Here is a tiny trained network, its code and every weight. The questions are about switching its units off for an input and a target symbol, where a switched-off unit gives its printed mean instead of its output.

import numpy as np


def w(rows, s, z=0):
    codes = np.array(rows[::2]) - 128.0
    scale = np.full(codes.shape[1], s)
    scale[-1] = z or s
    return codes * scale


def f(y):
    return y / 2 * (1 + np.tanh(0.7978845608 * (y + 0.044715 * y**3)))


def softmax(a):
    e = np.exp(a - a.max(-1, keepdims=True))
    return e / e.sum(-1, keepdims=True)


def log_softmax(a):
    a = a - a.max(-1, keepdims=True)
    return a - np.log(np.exp(a).sum(-1, keepdims=True))


def net(x, mask):
    ids = ['αβδεζηθμξστφω'.index(c) for c in x.split()]
    T = len(ids)
    res = E[ids] + P[:T]
    u = 0
    for l in range(2):
        r = res
        for j in range(2):
            rows = slice(3 * j, 3 * j + 3)
            q, k, v = (r @ M[l][rows].T for M in (Q, K, V))
            z = softmax(np.where(np.tri(T) > 0, q @ k.T / 3**0.5, -1e9)) @ v
            o = O[l][rows]
            res = res + np.where(mask[u + j], z, o[:, -1]) @ o[:, :-1]
        u += 2
        y = f(res @ A[l][:, :-1].T + A[l][:, -1])
        res = res + np.where(mask[u : u + 12], y, B[l][:, -1]) @ B[l][:, :-1]
        u += 12
    return log_softmax(res[-1] @ U[:, :-1].T + U[:, -1])


Q, K, V, O, A, B = {}, {}, {}, {}, {}, {}
E = w([
[126,173,208,146,169,152],'α',
[152,136,28,86,152,164],'β',
[118,80,71,87,108,97],'δ',
[82,76,219,175,164,111],'ε',
[211,81,145,66,108,130],'ζ',
[150,75,56,128,164,226],'η',
[109,151,110,202,75,141],'θ',
[96,103,94,84,80,138],'μ',
[125,131,168,167,144,199],'ξ',
[118,122,130,76,249,173],'σ',
[129,192,121,79,96,176],'τ',
[225,123,103,158,119,55],'φ',
[161,119,158,111,68,142],'ω',
],0.017)
P = w([
[172,187,122,138,16,155],'0',
[114,162,243,3,202,145],'1',
[215,47,146,69,118,159],'2',
[112,152,125,185,2,156],'3',
[100,166,194,76,179,129],'4',
[202,40,152,70,119,160],'5',
[109,160,117,188,3,152],'6',
[107,172,171,97,169,119],'7',
[184,29,164,73,119,166],'8',
[128,176,113,181,2,151],'9',
[107,170,162,116,166,105],'10',
[226,59,147,35,116,158],'11',
],0.0078)
Q[0] = w([
[139,144,99,147,140,72],'L0H1',
[133,206,229,122,143,144],'L0H1',
[115,74,189,181,72,109],'L0H1',
[251,25,120,34,139,158],'L0H2',
[79,70,130,113,102,182],'L0H2',
[241,103,197,113,94,115],'L0H2',
],0.012)
K[0] = w([
[150,104,107,125,134,83],'L0H1',
[159,118,209,82,95,157],'L0H1',
[68,57,139,140,52,120],'L0H1',
[66,201,50,163,171,33],'L0H2',
[61,72,151,131,149,128],'L0H2',
[124,197,141,121,82,6],'L0H2',
],0.014)
V[0] = w([
[178,90,131,172,183,66],'L0H1',
[247,225,131,174,147,3],'L0H1',
[158,52,132,156,153,132],'L0H1',
[110,118,152,79,78,171],'L0H2',
[86,134,143,132,102,168],'L0H2',
[83,82,142,82,117,157],'L0H2',
],0.0048)
O[0] = w([
[92,110,136,162,128,182,81],'L0H1',
[3,59,143,208,118,144,2],'L0H1',
[137,123,130,116,119,164,159],'L0H1',
[101,104,132,98,116,128,171],'L0H2',
[78,114,123,121,117,129,129],'L0H2',
[118,139,141,80,132,136,151],'L0H2',
],0.0061,0.003)
A[0] = w([
[38,235,158,65,55,135,155],'L0N1',
[166,109,133,52,125,103,111],'L0N2',
[149,88,194,37,69,159,151],'L0N3',
[140,64,184,40,178,71,70],'L0N4',
[176,73,127,188,12,132,73],'L0N5',
[94,124,55,132,57,160,191],'L0N6',
[93,213,188,152,125,74,113],'L0N7',
[131,190,220,153,25,94,185],'L0N8',
[70,139,129,100,253,40,151],'L0N9',
[129,162,194,197,176,173,174],'L0N10',
[101,159,34,180,61,82,2],'L0N11',
[57,161,171,161,118,74,108],'L0N12',
],0.011,0.0043)
B[0] = w([
[165,189,195,60,107,112,168],'L0N1',
[86,89,144,155,138,154,204],'L0N2',
[91,87,67,135,107,73,254],'L0N3',
[173,165,170,161,137,185,205],'L0N4',
[146,176,143,65,230,93,187],'L0N5',
[150,100,210,122,163,138,190],'L0N6',
[194,101,131,124,143,185,143],'L0N7',
[70,94,101,239,94,158,196],'L0N8',
[104,128,82,130,135,4,161],'L0N9',
[136,104,125,63,161,116,169],'L0N10',
[112,129,29,75,64,162,142],'L0N11',
[171,89,105,117,90,128,138],'L0N12',
],0.015,0.0084)
Q[1] = w([
[248,123,192,88,210,153],'L1H1',
[170,139,152,206,156,159],'L1H1',
[165,71,122,102,99,104],'L1H1',
[166,83,125,203,125,112],'L1H2',
[52,117,93,128,163,156],'L1H2',
[119,197,118,119,110,206],'L1H2',
],0.014)
K[1] = w([
[113,211,167,68,226,220],'L1H1',
[139,136,165,227,146,143],'L1H1',
[96,146,169,139,112,160],'L1H1',
[179,134,98,248,117,94],'L1H2',
[75,156,44,137,163,162],'L1H2',
[124,93,171,63,155,210],'L1H2',
],0.012)
V[1] = w([
[76,128,184,94,185,130],'L1H1',
[54,195,187,134,118,112],'L1H1',
[111,37,97,120,117,65],'L1H1',
[156,102,95,177,40,115],'L1H2',
[96,50,163,82,165,170],'L1H2',
[2,154,180,147,123,140],'L1H2',
],0.0074)
O[1] = w([
[112,119,69,120,89,123,221],'L1H1',
[47,155,180,71,147,103,37],'L1H1',
[226,148,79,114,156,73,162],'L1H1',
[206,177,108,122,78,112,77],'L1H2',
[31,136,132,130,63,138,254],'L1H2',
[145,91,2,164,104,54,66],'L1H2',
],0.0055,0.0033)
A[1] = w([
[59,39,83,215,156,124,107],'L1N1',
[105,192,125,255,226,67,94],'L1N2',
[129,94,122,109,249,135,99],'L1N3',
[86,243,154,179,97,115,3],'L1N4',
[107,180,171,202,111,117,110],'L1N5',
[36,241,146,213,72,159,193],'L1N6',
[63,97,50,197,107,87,79],'L1N7',
[86,191,125,123,224,22,109],'L1N8',
[72,157,161,101,61,178,122],'L1N9',
[118,195,90,36,191,81,174],'L1N10',
[89,184,44,186,184,198,144],'L1N11',
[110,59,144,178,210,44,146],'L1N12',
],0.0091,0.0065)
B[1] = w([
[138,141,102,203,111,65,234],'L1N1',
[76,26,105,85,155,80,176],'L1N2',
[153,162,121,137,166,80,218],'L1N3',
[253,105,43,82,176,109,131],'L1N4',
[144,38,128,153,150,130,129],'L1N5',
[67,159,240,121,188,153,156],'L1N6',
[162,128,128,65,190,162,168],'L1N7',
[190,149,129,137,44,136,199],'L1N8',
[141,145,70,126,52,93,164],'L1N9',
[98,107,115,202,173,182,199],'L1N10',
[161,194,208,101,105,46,155],'L1N11',
[132,171,138,69,95,180,255],'L1N12',
],0.014,0.0092)
U = w([
[187,106,171,91,194,205,136],'α',
[90,254,57,186,144,196,134],'β',
[154,137,98,98,46,216,141],'δ',
[191,114,196,89,44,100,4],'ε',
[172,83,146,228,65,130,120],'ζ',
[105,190,143,181,133,32,166],'η',
[137,73,198,157,57,165,111],'θ',
[32,129,106,135,53,63,150],'μ',
[27,88,72,115,162,172,248],'ξ',
[134,137,63,87,113,103,116],'σ',
[98,232,125,107,92,144,75],'τ',
[111,3,176,85,97,82,123],'φ',
[61,93,183,181,152,88,190],'ω',
],0.0077,0.0044)

Each question gives the input, a string of symbols that net reads in full, and the target symbol t.
The units are the heads (3 rows each of Q, K, V and O) and the neurons (one row each of A and B). Each row of codes is followed by its name. A weight is (code - 128) times the scale printed after its matrix; where a second scale follows, it is the last column's (O, A, B and U).
mask holds one flag per unit, layer by layer, with each layer's heads first. A switched-off unit (its flag False) gives its mean, the last column of its rows in O or B, instead of its output. The means were averaged over made-up inputs and are rounded, as every weight is.
A unit's drop is (log p(t) with every unit on - log p(t) with that unit switched off) / (log p(t) with every unit on - log p(t) with every unit switched off).
The circuit of an input: a set's keep is (log p(t) with only the set's units on - log p(t) with every unit switched off) / (log p(t) with every unit on - log p(t) with every unit switched off). Starting from the 12 units with the biggest drops (on a tie, the unit counted first), units are removed one at a time, each time the one whose removal leaves the highest keep (on an exact tie, the one counted first), for as long as the keep stays at least 0.8.
units of the circuit, in order: the units of the circuit, biggest drop first
most important unit: the unit with the biggest drop
top k neurons: the k neurons with the biggest drops, biggest first
k most important neurons of layer l: the k neurons of layer l with the biggest drops, biggest first
which heads matter: for each layer, one digit per head in row order, 1 if its drop is at least 0.15 and else 0, layers parted by /
input ε τ ζ δ η ε ε ω μ σ, target β: top neuron	[L1N10]
input ξ α φ, target α: units of the circuit, in order	[L0N5; L1H2]
input ε ω θ μ σ, target σ: top 2 neurons	[L1N8; L0N9]
input σ τ η, target μ: units of the circuit, in order	[L0N1; L1H1; L1N1]
input σ θ α η, target α: 2 most important neurons of layer 0	[L0N8; L0N6]
input β β ζ τ β ξ μ ω ζ σ φ ε, target α: which heads matter	01 / 01
input η β η η ε δ, target ζ: units of the circuit, in order	[L0N2; L1N1; L0N1]
input φ τ ω, target σ: 4 most important neurons of layer 0	[L0N3; L0N8; L0N1; L0N5]
input η θ η β ζ τ β μ δ δ, target ξ: units of the circuit, in order	[L0N11; L1N10; L0N5; L1N8]
input η η ε η ω β δ β θ τ η ω, target σ: units of the circuit, in order	[L0N3; L1N7; L0N8; L1H2]
input ε θ η τ η α ε, target ζ: units of the circuit, in order	[L0N8; L0N12]
input ε ε δ θ θ η η α, target α: top 3 neurons	[L0N7; L0N11; L0N9]
input η τ ζ, target μ: which heads matter	00 / 11
input η η ω δ σ ζ β, target δ: top 3 neurons	[L0N9; L0N6; L0N11]
input ω ε σ ε ε, target ε: units of the circuit, in order	[L0N9; L1N8]
input τ φ δ ζ ω ε β β τ, target μ: units of the circuit, in order	[L0N3; L0N4]
input σ ε η ξ ε φ ζ ε σ ε η η, target ζ: most important unit	L1N1
input β ω ζ η μ ζ η ζ τ σ β σ, target η: top 2 neurons	[L0N4; L0N1]
input β η η, target ζ: units of the circuit, in order	[L0N1; L1N1]
input ε θ β ζ δ, target δ: 2 most important neurons of layer 1	[L1N8; L1N12]
input ε ξ ω η, target α: most important unit	L0N6
input η β ε μ φ ω ζ μ φ η δ, target δ: 3 most important neurons of layer 0	[L0N9; L0N8; L0N7]
input ε β ω α, target θ: top 4 neurons	[L0N8; L0N1; L0N7; L0N3]
input μ ω ζ ε τ ε δ, target ξ: 2 most important neurons of layer 1	[L1N10; L1N1]
